Each row is followed by its class.
[27 15 31 -43 1 -12 -4 18 -4 10 -17 -13 19 -14 21 9 17 15 -40 -8 47 24 -10 51 -78 17 -2 11 12 -1 -48 28 -21 25 -1 -31 10 73]	<160>
[-62 1 15 -6 66 -10 35 4 10 -13 1 30 19 11 2 2 1 13 5 9 38 22 15 -28 -66 -5 -44 18 10 -35 -2 20 27 39 12 6 45 -16]	<151>
[48 18 60 -2 -8 -3 -7 11 -35 27 -31 -22 50 -14 34 12 18 48 -29 -16 20 29 -24 38 -3 19 26 -31 5 3 -23 2 -55 33 50 -21 36 67]	<22>
[-21 9 19 16 36 -32 -5 2 3 -2 -29 8 14 28 34 16 -3 6 -34 5 44 -8 8 -9 -56 -3 -26 -2 -9 -28 -12 8 -16 1 61 43 20 -8]	<49>
[-46 -15 4 17 38 -4 25 -6 -12 -3 -42 23 24 10 13 -11 -12 5 18 7 37 -7 31 -9 -50 2 -17 40 -1 -20 11 6 -3 3 41 38 47 -21]	<132>
[11 18 24 -13 -11 5 -60 -20 -10 37 -17 -10 -6 -27 24 -21 27 -19 -18 5 23 42 16 63 -79 11 -18 18 31 14 -40 2 -33 -11 -25 -57 -22 78]	<80>
[-14 15 5 -14 82 17 18 -20 -36 52 -13 22 38 34 -25 10 12 -18 9 -10 -9 -33 33 -37 24 36 -9 19 1 10 -4 -3 -3 17 34 63 -13 1]	<122>
[34 34 40 -23 -15 4 -4 17 -12 37 -17 -9 -6 -18 8 -28 15 4 -6 -35 55 23 1 36 -63 -6 -34 18 -6 18 -36 46 -27 4 40 -61 23 50]	<151>
[-12 4 11 28 -8 -5 -10 7 -29 71 -52 16 -15 12 -12 27 -38 13 33 9 19 -5 41 -28 4 61 -8 25 -7 42 -25 25 -24 15 48 32 24 -14]	<122>
[16 -13 11 8 48 14 8 31 -24 44 -37 -4 7 22 -20 31 -19 -25 -7 -3 -20 -19 15 -18 -8 36 -3 19 -14 28 -45 -34 -8 30 44 83 -6 -5]	<27>
[-8 0 21 -5 39 -21 10 1 -3 22 -23 3 34 29 12 10 -20 18 -23 -2 6 -16 30 -8 -47 -5 -17 18 -1 -37 -8 -3 -3 34 51 69 16 7]	<27>
[-12 -21 23 18 38 -9 16 -15 1 -11 -36 28 7 11 22 -6 -21 10 2 -5 49 18 14 -1 -71 2 -31 15 -13 -17 1 -15 18 8 13 -21 23 -4]	<174>
[-95 23 27 24 94 15 -6 0 -18 42 -18 53 11 33 -2 1 -7 -1 30 29 24 8 49 -22 -37 30 -28 16 16 14 -20 24 -14 24 5 16 4 -10]	<45>
[23 28 28 -8 33 1 -13 42 -4 26 -14 -1 16 -13 44 -15 -7 20 -37 -4 19 35 -9 27 -8 26 8 -15 27 10 -19 22 -34 26 36 -35 1 40]	<122>
[25 5 8 0 -5 8 4 -31 8 18 -8 -34 45 -20 5 -12 43 -22 -7 -7 8 -6 -7 5 -53 2 9 55 5 -10 -32 46 -50 9 31 -36 11 32]	<80>
[-22 -3 17 29 49 14 -5 52 -18 15 -27 12 -42 17 -24 10 -11 -33 26 -19 12 -3 13 -5 -1 16 -24 31 -6 64 -36 -19 35 19 38 61 2 -21]	<160>
[-23 -19 42 -1 60 1 15 -13 -23 -9 -51 36 40 4 27 -6 -22 6 -28 7 44 10 31 14 -74 2 -27 7 -5 -43 8 -47 31 32 33 22 24 12]	<174>
[1 -19 10 15 1 31 11 39 -15 16 -9 8 -4 14 -9 -10 -11 -25 13 -10 35 24 12 -22 -35 30 -38 -9 -41 53 -62 -42 21 13 30 40 26 -4]	<122>
[-21 -22 33 24 56 -2 35 -13 0 35 -36 -4 9 8 18 -9 -72 50 -4 -6 23 2 4 3 14 -36 25 5 1 -18 64 43 -27 0 46 10 25 -46]	<22>
[-39 13 24 -7 33 0 16 1 -17 10 -35 23 23 7 29 -16 -8 8 1 1 44 -11 39 2 -53 13 -26 19 -4 -21 18 -2 14 -1 44 26 24 -4]	<122>
[-11 -14 56 -12 45 -16 18 -11 -2 5 -39 -8 47 3 20 -29 -34 13 -12 1 58 19 -12 -1 -64 0 -29 18 -12 -2 39 -28 -5 30 43 39 33 3]	<22>
[-9 -16 23 -8 39 -13 16 0 9 11 -30 8 23 15 26 -2 -14 0 -3 6 40 -7 7 -15 -53 2 -20 12 -6 -33 9 2 -3 2 29 11 28 -3]	<49>
[44 41 28 -14 -11 -22 -16 2 -15 33 -8 -17 19 -18 31 -4 40 7 -19 4 38 20 3 10 -76 23 1 3 24 12 -64 57 -35 19 22 -55 22 72]	<80>
[35 -15 38 -5 5 -2 -32 -36 -50 56 -61 3 42 15 14 -26 42 5 -24 -44 75 52 48 39 -35 5 -70 38 29 24 -25 37 -48 43 19 51 -4 31]	<132>
[-31 20 21 9 69 35 -18 29 -37 18 -24 0 -36 5 -12 45 -3 -11 26 -4 -24 -14 6 -17 23 14 -20 22 -12 54 -23 11 23 3 13 70 7 -32]	<160>
[1 -13 27 11 33 2 2 3 -17 4 -18 22 39 14 26 -15 -27 2 4 -5 31 -6 11 -6 -44 -5 -23 24 -3 -24 1 -5 -7 21 24 5 26 4]	<174>
[-21 12 30 6 65 -4 24 0 -13 10 -42 17 17 17 15 -2 -3 2 -16 -6 33 -6 18 -17 -77 1 -32 -8 -4 -35 20 -17 15 15 47 35 27 -8]	<5>
[52 27 20 -21 11 -6 14 10 -13 24 -22 -11 -4 -5 22 -11 28 1 -18 -19 34 4 7 19 -65 10 -7 20 5 -5 -50 40 -34 22 41 -31 22 53]	<132>
[37 28 24 -5 -13 -20 30 23 -8 68 -29 -23 -35 -4 6 18 21 16 -57 -17 47 38 49 56 -104 23 -21 11 -2 -31 -94 52 -16 19 66 -29 23 69]	<122>
[-7 -9 43 9 95 16 19 34 -33 52 -31 5 19 24 -12 24 -18 -1 20 15 -8 -10 13 -34 6 32 10 -7 2 28 4 -18 -16 39 44 72 19 -8]	<22>
[-47 2 33 18 72 9 -7 25 -15 41 -25 31 4 28 -29 25 -57 -9 -7 11 6 5 10 -25 8 25 -14 13 2 32 -14 -12 -10 56 35 50 13 -8]	<151>
[34 23 27 8 114 -26 18 16 -9 -2 -25 6 8 34 21 39 -4 7 -38 -17 -12 -11 -19 -36 -18 5 -2 -29 -19 4 -19 26 17 32 70 58 7 1]	<174>
[-78 3 24 -18 64 -14 27 -3 12 -6 -37 13 56 26 18 -2 -50 52 -35 24 35 -24 20 -6 -61 -4 -20 27 -3 -44 40 -12 18 16 13 46 20 0]	<160>
[10 25 37 5 36 -19 19 10 -20 60 -24 21 28 26 -19 -27 11 -13 11 0 58 -9 25 -53 -25 38 -40 31 21 9 -41 27 -20 80 44 44 24 7]	<45>
[-33 -31 12 -4 50 0 23 -10 14 -9 -34 21 29 2 34 -26 -16 10 11 13 34 3 18 8 -65 -4 -18 33 -1 -55 14 -7 -2 36 16 38 32 -11]	<52>
[6 15 -3 21 59 -6 31 11 -42 51 -38 28 -27 26 -17 34 -13 6 -24 9 13 1 36 -47 -9 47 -16 -21 26 10 -35 3 14 51 20 41 -23 -30]	<5>
[-32 2 32 -9 42 19 -17 14 -23 29 -19 11 -5 18 -12 27 -13 -24 -29 -3 3 -17 21 -6 -15 7 -43 26 -14 13 -38 -13 13 49 23 78 5 7]	<151>
[-18 -7 24 -1 34 -20 6 5 -10 1 -40 7 14 -2 30 -16 -32 17 -12 7 47 14 11 2 -54 12 -35 26 -2 -21 10 6 -2 22 30 30 38 -11]	<52>
[-10 -1 26 11 48 -12 25 13 -19 4 -49 26 28 28 21 -17 -33 29 -12 -7 38 2 33 -21 -51 9 -33 6 -6 -32 10 -14 4 20 60 37 50 -2]	<132>
[-28 5 33 36 47 19 -11 37 -35 53 -38 11 -9 20 -11 38 -1 -5 20 0 0 6 43 -7 -21 30 -13 18 -3 49 -48 -6 -11 28 57 60 15 -13]	<27>
[65 4 30 12 -13 -8 -19 55 -7 38 -29 15 -29 7 29 6 -82 21 -28 -31 19 42 -24 38 -8 23 8 -14 9 17 -48 37 -49 35 21 -70 6 39]	<151>
[17 18 42 30 -8 3 4 31 -49 39 -26 5 14 6 -23 22 4 -25 14 -14 25 -5 11 -47 8 53 -36 38 11 19 -40 29 -29 65 45 46 46 -29]	<45>
[-21 -11 23 -1 59 0 27 8 -1 11 -27 4 -8 19 23 -22 -8 0 3 -13 41 0 28 18 -63 -17 -37 28 -15 -21 16 23 10 -11 20 25 17 -16]	<52>
[56 7 19 -46 -2 -22 -22 -8 18 40 -23 -21 -31 -23 25 -2 -46 33 -30 18 7 31 -8 20 -52 24 -1 -8 -13 -19 -31 28 -34 10 3 -54 16 68]	<52>
[54 31 29 -27 -12 -13 16 7 -7 38 -13 1 -40 -13 10 11 33 -18 -7 -35 16 -2 14 43 -76 8 5 2 3 -36 -62 67 -14 15 22 -47 20 60]	<45>
[-12 6 24 -15 67 4 15 4 -13 7 -21 4 47 21 40 -9 -7 15 -5 12 12 -6 32 -16 -50 1 -36 32 2 -42 -2 13 -8 11 31 27 8 -5]	<27>
[51 45 35 -46 27 -16 -4 -2 -26 55 -13 14 11 0 34 -8 15 1 -35 4 53 -1 14 15 -58 22 2 -15 31 -28 -46 83 -64 25 1 -40 0 58]	<45>
[-40 -26 15 5 46 -5 0 3 21 -17 -29 10 28 -1 26 -44 -12 -2 5 -14 32 26 -5 40 -62 -5 -26 31 -4 -13 30 -27 -4 -1 17 5 14 8]	<52>
[10 -2 25 13 37 -4 25 -9 -19 -10 -28 12 -16 1 26 11 -6 8 -21 -15 43 6 10 -9 -58 -11 -40 13 -11 -35 -19 0 33 23 14 13 38 -18]	<174>
[-11 17 1 -21 18 6 22 12 10 19 -2 -5 -13 -26 13 -14 10 5 -23 -6 16 -2 24 11 -86 8 -8 40 0 4 -70 -4 15 48 44 -31 -1 25]	<27>
[-15 -6 3 6 65 -21 45 -7 -11 -23 -20 31 -24 2 12 29 -15 1 -17 4 41 -4 5 -30 -72 15 -15 0 -2 -34 -8 -10 43 11 -2 -12 35 -27]	<174>
[52 46 41 -26 -5 -8 2 9 -22 38 -14 0 -6 -12 17 -25 22 -17 -2 -31 43 19 4 41 -77 9 -21 10 6 -15 -47 57 -34 5 26 -49 15 57]	<45>
[-35 -15 44 15 68 21 -4 27 -5 44 -40 8 30 14 -10 5 -46 -12 16 18 0 22 3 -35 -29 46 -23 20 -7 48 -6 -21 4 51 32 16 17 9]	<5>
[16 -9 21 15 25 -3 3 37 -24 33 -15 0 -20 27 -30 24 7 -41 23 -5 3 -15 21 -29 -7 32 -21 20 -4 35 -38 -38 11 15 28 60 12 -4]	<27>
[-19 1 8 16 39 16 2 14 -21 38 -17 43 14 13 -17 8 -16 -23 17 -5 -15 -26 28 -34 -3 33 2 18 15 -7 -36 7 -20 73 40 51 11 -17]	<45>
[-19 6 27 3 -2 -16 21 -3 -3 -20 -12 9 28 4 8 -10 2 -27 5 -19 29 -10 1 0 -62 2 -35 45 -9 -43 -4 23 9 20 35 20 40 -8]	<45>
[37 -2 -20 -11 -17 44 -5 11 -26 25 -3 3 -63 -35 9 -47 13 -40 42 -35 -3 -17 11 49 15 -17 16 37 15 16 -22 10 -7 -49 -17 -81 -9 20]	<132>
[-10 -3 15 2 32 -22 19 -1 -2 2 -30 5 -2 17 29 7 -7 2 -12 2 38 -13 12 -19 -39 5 -32 19 -7 -36 -12 5 21 -2 30 15 25 -10]	<49>
[23 3 14 -24 4 0 -1 20 10 36 -18 -21 4 -23 20 -14 2 6 -19 -2 16 19 2 56 -77 14 3 27 2 -14 -34 28 -48 11 18 -41 7 56]	<52>
[9 29 45 -21 -1 7 -21 22 -5 32 -21 18 -6 -8 25 17 4 12 -28 -12 15 24 37 58 -82 29 13 -23 2 0 -27 4 -29 18 55 -53 3 70]	<122>
[-27 -38 24 19 24 -19 -2 -28 5 17 -32 38 20 25 34 3 -80 51 5 -10 10 0 31 -8 -20 6 9 19 6 -21 30 26 -24 57 47 0 9 -23]	<22>
[48 31 41 -22 40 -8 40 22 -11 36 -28 -3 -10 2 34 16 0 13 -63 -3 58 27 12 35 -75 25 15 -26 1 -28 -51 43 -32 13 46 -50 18 54]	<122>
[62 17 33 -38 7 6 12 24 -7 24 -3 -32 14 -14 24 -12 13 -8 -49 -15 27 29 -23 10 -68 22 -31 -1 5 -3 -49 13 -5 33 -5 -62 3 65]	<5>
[29 17 22 -5 42 -6 -8 8 -55 47 -17 -7 13 8 -2 4 -17 -45 -45 24 29 -19 14 -40 -8 40 -24 36 33 13 -51 -1 -6 49 5 62 -4 10]	<80>
[-48 2 48 -12 58 7 22 13 5 4 -31 16 58 14 23 -16 -9 9 -16 6 34 2 31 5 -69 14 -29 19 -1 -42 41 -34 6 23 44 29 33 12]	<122>
[46 1 21 -4 3 4 11 12 -9 16 -16 3 5 -20 15 18 15 13 -23 -17 15 33 -3 41 -66 18 11 -7 8 -13 -47 6 -18 26 8 -71 9 53]	<174>
[-11 38 36 -31 17 -8 -30 50 -10 -10 -9 -10 -1 -24 29 33 33 21 -54 -7 22 35 -6 66 -91 10 -4 -22 15 16 -41 14 -5 11 16 -20 11 65]	<160>
[-24 16 21 36 45 3 -13 2 -7 38 -20 25 15 34 -10 -19 -19 -13 -3 -30 24 -1 -7 -23 5 26 -33 31 7 35 -26 4 -35 56 17 35 -7 -12]	<45>
[4 7 5 1 28 -21 12 15 14 37 -19 8 8 -4 11 -8 29 4 10 -14 40 18 2 20 -79 8 9 -2 6 -4 -52 20 -26 3 59 -35 31 47]	<49>
[-27 -18 19 14 48 0 38 -7 9 -21 -28 -3 16 3 29 -2 -10 28 -50 -19 26 -4 7 9 -52 -32 -28 13 -20 -54 11 -22 41 5 17 5 31 -7]	<174>
[-53 -13 -7 72 64 24 9 29 -5 59 -63 34 -14 5 -11 33 -17 13 58 19 -33 5 30 -18 4 52 36 11 13 28 -28 10 -23 26 56 -10 13 -22]	<5>
[45 13 10 -23 6 -26 1 22 -5 32 -10 -4 23 -8 34 -17 37 -3 -24 0 51 16 -5 23 -52 22 -3 2 36 -19 -57 24 -39 14 25 -51 5 64]	<49>
[-10 -3 33 2 45 -13 26 20 -5 3 -35 10 26 14 16 -3 -28 -7 -16 2 30 -11 0 -21 -61 14 -16 3 -3 -28 24 -12 10 16 43 6 34 2]	<5>
[-31 8 8 -8 42 -33 13 -8 10 18 -37 -3 52 11 47 -21 -11 48 -20 20 39 -4 25 -13 -65 10 -35 49 16 -35 -7 25 -13 29 34 26 12 2]	<27>
[-53 -10 17 26 57 16 -28 17 -14 31 -36 17 5 5 3 6 -1 -6 26 11 2 9 28 -4 -18 35 -27 40 -1 42 -22 -5 -16 45 36 61 8 -14]	<52>
[-29 -5 49 -11 43 -17 38 -2 -17 -16 -38 26 38 16 9 -7 -23 -3 -7 -8 82 17 -1 -17 -69 12 -61 33 -5 -29 16 -10 25 34 12 24 56 -10]	<151>
[-35 4 32 25 40 -5 -1 -1 -17 9 -43 45 41 30 22 -58 -40 2 32 -3 59 -1 33 4 -52 3 -27 46 12 -16 35 -22 -34 9 55 3 34 4]	<132>
[-27 -13 28 42 61 10 5 -1 -9 43 -36 12 -11 8 -41 8 14 -27 44 6 17 43 33 -45 -42 36 -32 21 5 69 -32 -13 26 39 31 39 22 -16]	<80>
[-17 -15 32 28 74 27 -18 15 -20 29 -54 33 -34 20 9 17 -35 -21 14 8 14 16 31 -13 -11 29 -7 18 -4 55 -30 6 -14 45 44 39 8 -16]	<132>
[-13 3 34 19 35 22 -12 35 -30 43 -41 18 -4 17 13 20 -19 -11 -1 8 13 -3 35 -8 -4 46 -16 10 -4 26 -33 -13 -8 36 42 52 12 0]	<122>
[-37 -3 34 28 20 6 -11 14 -2 41 -38 17 31 15 -22 -22 -10 -11 41 -13 20 9 12 -18 -15 28 -32 31 -5 42 1 -2 -17 29 37 34 21 -7]	<45>
[-40 -15 22 24 58 6 -17 -7 -4 38 -42 30 -14 22 9 -3 3 -14 26 -16 31 38 36 13 -36 12 -43 29 2 52 -35 5 18 25 36 20 -23 -3]	<49>
